Below is a small trained network, with its code and all its weights. Each question gives an input and a target symbol and asks what happens when units are switched off, that is, made to give their printed mean instead of their output.

import numpy as np


def w(rows, s, z=0):
    codes = np.array(rows[::2]) - 128.0
    scale = np.full(codes.shape[1], s)
    scale[-1] = z or s
    return codes * scale


def f(y):
    return y / 2 * (1 + np.tanh(0.7978845608 * (y + 0.044715 * y**3)))


def softmax(a):
    e = np.exp(a - a.max(-1, keepdims=True))
    return e / e.sum(-1, keepdims=True)


def log_softmax(a):
    a = a - a.max(-1, keepdims=True)
    return a - np.log(np.exp(a).sum(-1, keepdims=True))


def net(x, mask):
    ids = ['ηθμξπσω'.index(c) for c in x.split()]
    T = len(ids)
    res = E[ids] + P[:T]
    r = res
    for j in range(3):
        rows = slice(4 * j, 4 * j + 4)
        q, k, v = (r @ M[0][rows].T for M in (Q, K, V))
        z = softmax(np.where(np.tri(T) > 0, q @ k.T / 4**0.5, -1e9)) @ v
        o = O[0][rows]
        res = res + np.where(mask[j], z, o[:, -1]) @ o[:, :-1]
    y = f(res @ A[0][:, :-1].T + A[0][:, -1])
    res = res + np.where(mask[3:11], y, B[0][:, -1]) @ B[0][:, :-1]
    return log_softmax(res[-1] @ U[:, :-1].T + U[:, -1])


Q, K, V, O, A, B = {}, {}, {}, {}, {}, {}
E = w([
[146,154,171,119,75,115,154,230,179],'η',
[141,121,81,209,194,95,162,87,93],'θ',
[165,41,89,184,98,130,74,170,240],'μ',
[110,101,216,205,79,184,57,137,98],'ξ',
[90,170,186,182,155,112,47,222,110],'π',
[101,144,183,136,178,165,121,190,212],'σ',
[247,190,127,85,163,103,146,141,80],'ω',
],0.011)
P = w([
[187,255,124,214,55,185,46,97,146],'0',
[132,111,213,170,96,40,158,100,151],'1',
[215,122,164,162,198,176,196,166,166],'2',
[144,214,103,42,103,215,23,14,203],'3',
[113,65,165,103,131,40,129,126,133],'4',
[209,91,149,131,235,184,189,175,124],'5',
[62,235,7,182,170,20,81,164,202],'6',
[94,20,122,72,131,85,122,145,89],'7',
[215,107,105,114,221,219,154,198,56],'8',
],0.0096)
Q[0] = w([
[137,61,194,123,142,158,177,136,81],'head 0',
[125,85,96,187,201,143,119,120,186],'head 0',
[159,180,96,78,126,191,124,63,140],'head 0',
[99,152,133,209,133,99,245,161,141],'head 0',
[95,191,89,202,89,95,81,126,164],'head 1',
[197,87,110,202,178,179,135,215,139],'head 1',
[23,106,76,32,45,101,97,55,126],'head 1',
[184,165,95,60,130,242,78,123,108],'head 1',
[144,179,81,143,158,147,75,108,179],'head 2',
[92,119,57,153,148,81,148,236,107],'head 2',
[154,82,202,158,130,168,102,159,113],'head 2',
[142,79,114,114,167,96,160,158,172],'head 2',
],0.012)
K[0] = w([
[123,65,63,182,193,90,173,183,93],'head 0',
[112,162,110,74,147,153,186,91,72],'head 0',
[205,149,129,167,57,180,148,116,143],'head 0',
[144,29,125,34,204,110,135,53,180],'head 0',
[133,178,160,104,98,217,104,38,199],'head 1',
[94,134,37,58,225,110,172,86,58],'head 1',
[88,159,210,214,92,118,106,208,242],'head 1',
[178,219,45,207,101,95,96,140,62],'head 1',
[161,206,71,136,143,201,38,62,151],'head 2',
[108,71,112,3,116,121,125,86,150],'head 2',
[173,101,149,162,125,154,169,149,87],'head 2',
[166,120,78,85,162,131,137,191,144],'head 2',
],0.011)
V[0] = w([
[162,68,106,149,202,99,197,77,187],'head 0',
[58,151,72,144,139,225,123,112,148],'head 0',
[62,91,110,139,138,32,118,168,88],'head 0',
[112,167,122,58,131,98,133,159,174],'head 0',
[33,87,201,181,90,198,108,246,153],'head 1',
[130,48,180,66,40,205,117,158,167],'head 1',
[195,83,89,207,2,126,135,89,159],'head 1',
[169,223,190,40,88,85,144,246,122],'head 1',
[105,75,147,124,51,82,197,132,119],'head 2',
[153,156,177,148,101,200,68,107,85],'head 2',
[110,114,196,23,147,138,177,115,112],'head 2',
[107,137,215,107,95,194,123,166,202],'head 2',
],0.0089)
O[0] = w([
[101,138,86,137,186,165,185,90,90,123],'head 0',
[127,108,137,141,140,159,103,94,238,105],'head 0',
[151,175,113,178,153,64,122,130,109,59],'head 0',
[113,172,99,44,129,110,115,116,167,99],'head 0',
[107,160,191,209,83,108,210,184,149,147],'head 1',
[168,94,139,156,37,147,125,199,133,111],'head 1',
[169,147,34,197,111,97,90,188,55,213],'head 1',
[120,132,132,2,69,102,196,142,100,149],'head 1',
[149,142,66,131,99,81,159,112,110,36],'head 2',
[140,108,152,81,214,139,155,206,112,224],'head 2',
[172,142,121,217,61,162,180,140,34,1],'head 2',
[100,162,102,154,131,170,181,178,136,250],'head 2',
],0.009,0.006)
A[0] = w([
[87,124,41,96,110,127,49,121,209,127],'neuron 0',
[108,108,126,172,2,88,88,123,95,76],'neuron 1',
[84,155,66,107,128,248,174,157,150,1],'neuron 2',
[163,80,149,163,222,237,156,124,109,73],'neuron 3',
[85,189,130,107,108,111,52,38,173,45],'neuron 4',
[107,189,141,145,200,196,56,128,157,133],'neuron 5',
[149,46,143,128,147,112,48,167,185,114],'neuron 6',
[246,199,138,78,86,204,160,148,170,28],'neuron 7',
],0.0075,0.0042)
B[0] = w([
[137,201,183,89,96,115,116,47,86,203],'neuron 0',
[182,122,131,139,175,239,85,84,198,155],'neuron 1',
[217,49,190,150,116,105,71,116,78,171],'neuron 2',
[121,188,109,109,62,76,69,167,150,216],'neuron 3',
[76,48,138,149,164,1,149,152,90,137],'neuron 4',
[180,115,67,164,110,138,198,68,130,245],'neuron 5',
[59,107,84,107,125,139,163,121,75,239],'neuron 6',
[107,104,142,208,133,82,142,107,115,170],'neuron 7',
],0.0089,0.012)
U = w([
[115,200,168,126,65,28,19,143,121,81],'η',
[118,90,134,171,136,70,185,79,49,2],'θ',
[162,248,77,134,85,170,161,78,125,226],'μ',
[107,2,50,126,152,103,134,170,148,57],'ξ',
[55,192,143,106,180,150,174,108,172,134],'π',
[180,75,206,167,154,158,104,56,143,250],'σ',
[177,92,128,71,170,149,123,130,69,180],'ω',
],0.0065,0.0015)

Each question gives the input, a string of symbols that net reads in full, and the target symbol t.
The units are the heads (4 rows each of Q, K, V and O) and the neurons (one row each of A and B). Each row of codes is followed by its name. A weight is (code - 128) times the scale printed after its matrix; where a second scale follows, it is the last column's (O, A, B and U).
mask holds one flag per unit, heads first, then neurons. A switched-off unit (its flag False) gives its mean, the last column of its rows in O or B, instead of its output. The means were averaged over made-up inputs and are rounded, as every weight is.
A unit's drop is (log p(t) with every unit on - log p(t) with that unit switched off) / (log p(t) with every unit on - log p(t) with every unit switched off).
The circuit of an input: a set's keep is (log p(t) with only the set's units on - log p(t) with every unit switched off) / (log p(t) with every unit on - log p(t) with every unit switched off). Starting from all 11 units, units are removed one at a time, each time the one whose removal leaves the highest keep (on an exact tie, the one counted first), for as long as the keep stays at least 0.8.
units of the circuit, in order: the units of the circuit, biggest drop first
most important unit: the unit with the biggest drop
k most important neurons: the k neurons with the biggest drops, biggest first
heads that matter: for each layer, one digit per head in row order, 1 if its drop is at least 0.15 and else 0, layers parted by /
input θ σ π ξ, target θ: heads that matter : 011
input η μ ξ π ω μ ξ, target π: units of the circuit, in order : [head 1; neuron 3; neuron 2]
input θ θ σ σ θ π θ, target σ: most important unit : neuron 2
input ξ η θ η ξ η θ, target η: heads that matter : 110
input μ σ ξ θ ξ η π, target θ: 4 most important neurons : [neuron 4; neuron 5; neuron 0; neuron 6]
input π θ μ θ μ ξ θ, target θ: 3 most important neurons : [neuron 4; neuron 5; neuron 0]
input π ω θ ξ μ θ θ, target ξ: units of the circuit, in order : [head 2; head 1; neuron 0]
input ω η σ, target ω: heads that matter : 010
input μ ω σ θ θ σ ξ μ η, target μ: units of the circuit, in order : [head 1; neuron 3; neuron 5; head 0]
input σ θ μ ξ, target σ: units of the circuit, in order : [neuron 2; head 0; head 2]
input ω π μ ξ, target ω: units of the circuit, in order : [head 1; head 2]
input θ θ ω μ π σ, target ω: units of the circuit, in order : [head 1; neuron 2]
input μ σ μ ω π μ θ μ π, target μ: 2 most important neurons : [neuron 5; neuron 3]
input η ω η ω, target η: units of the circuit, in order : [head 1; head 0; neuron 5]
input π μ η ω, target π: units of the circuit, in order : [head 2; head 1]
input ξ σ μ η μ π, target π: units of the circuit, in order : [head 1]
input ω μ μ μ η μ, target ω: heads that matter : 010
input μ η μ σ θ σ ξ, target σ: heads that matter : 111
input μ π π μ σ, target π: units of the circuit, in order : [head 1; neuron 2]
input π μ η η π π ω, target η: units of the circuit, in order : [head 1; neuron 5]
input ξ π σ μ, target ξ: most important unit : head 2
input μ ξ μ μ μ π π μ, target η: 2 most important neurons : [neuron 5; neuron 0]
